Below are the code and all the weights of a small trained network. Each question names an input and a class and asks about switching units off, where a switched-off unit gives its printed mean instead of its output.

import numpy as np


def w(rows, s, z=0):
    codes = np.array(rows[::2]) - 128.0
    scale = np.full(codes.shape[1], s)
    scale[-1] = z or s
    return codes * scale


def f(y):
    return y / 2 * (1 + np.tanh(0.7978845608 * (y + 0.044715 * y**3)))


def log_softmax(a):
    a = a - a.max(-1, keepdims=True)
    return a - np.log(np.exp(a).sum(-1, keepdims=True))


def net(x, mask):
    res = np.array(x, float).reshape(1, 5) / 4 @ E
    y = f(res @ A[0][:, :-1].T + A[0][:, -1])
    res = res + np.where(mask, y, B[0][:, -1]) @ B[0][:, :-1]
    return log_softmax(res[-1] @ U[:, :-1].T + U[:, -1])


A, B = {}, {}
E = w([
[166,151,9,126],'x0',
[106,127,126,116],'x1',
[137,126,128,132],'x2',
[205,138,171,10],'x3',
[185,117,129,157],'x4',
],0.015)
A[0] = w([
[152,143,207,73,187],'n1',
[97,122,144,245,255],'n2',
[157,144,104,36,145],'n3',
[123,181,8,159,181],'n4',
[165,226,6,102,161],'n5',
[119,103,57,147,101],'n6',
],0.013,0.0099)
B[0] = w([
[141,151,190,80,214],'n1',
[11,185,162,177,255],'n2',
[208,235,110,74,204],'n3',
[88,113,11,164,250],'n4',
[166,186,76,116,253],'n5',
[142,85,58,166,175],'n6',
],0.012,0.018)
U = w([
[33,182,185,146,233],'0',
[207,214,87,81,86],'1',
[180,173,248,75,254],'2',
[160,70,94,96,40],'3',
[113,84,143,141,26],'4',
[93,150,45,148,148],'5',
],0.014,0.0048)

Each question gives the input, the list of numbers given to net, and the class t.
The units are the neurons (one row each of A and B). Each row of codes is followed by its name. A weight is (code - 128) times the scale printed after its matrix; where a second scale follows, it is the last column's (A, B and U).
mask holds one flag per neuron, in row order. A switched-off neuron (its flag False) gives its mean, the last column of its row in B, instead of its output. The means were averaged over made-up inputs and are rounded, as every weight is.
A unit's drop is (log p(t) with every unit on - log p(t) with that unit switched off) / (log p(t) with every unit on - log p(t) with every unit switched off).
The circuit of an input: a set's keep is (log p(t) with only the set's units on - log p(t) with every unit switched off) / (log p(t) with every unit on - log p(t) with every unit switched off). Starting from all 6 units, units are removed one at a time, each time the one whose removal leaves the highest keep (on an exact tie, the one counted first), for as long as the keep stays at least 0.8.
circuit, biggest first: the units of the circuit, biggest drop first
most important unit: the unit with the biggest drop
top k neurons: the k neurons with the biggest drops, biggest first
drop of u: that unit's drop, to one decimal
input [-1,-7,6,-7,4], class 0: circuit, biggest first -> n2
input [0,-4,3,-1,7], class 0: circuit, biggest first -> n4; n5
input [-1,-8,1,0,-1], class 0: circuit, biggest first -> n3; n4
input [0,5,4,-3,3], class 0: circuit, biggest first -> n2; n5
input [0,-6,4,-2,8], class 0: circuit, biggest first -> n2; n5
input [0,-8,-3,4,3], class 2: top 2 neurons -> n4; n5
input [0,8,-3,0,-8], class 0: top 3 neurons -> n5; n4; n3
input [8,2,1,1,-8], class 1: top 3 neurons -> n5; n3; n2
input [8,-6,-8,1,-6], class 1: top 3 neurons -> n5; n2; n3
input [-2,-3,-6,0,2], class 0: top 2 neurons -> n3; n5
input [7,6,-2,1,-1], class 1: drop of n1 -> -0.1
input [-6,4,-7,1,2], class 2: drop of n2 -> 0.2
input [-5,-3,3,2,-7], class 2: drop of n2 -> 0.1
input [-1,-4,-3,-4,8], class 0: most important unit -> n2
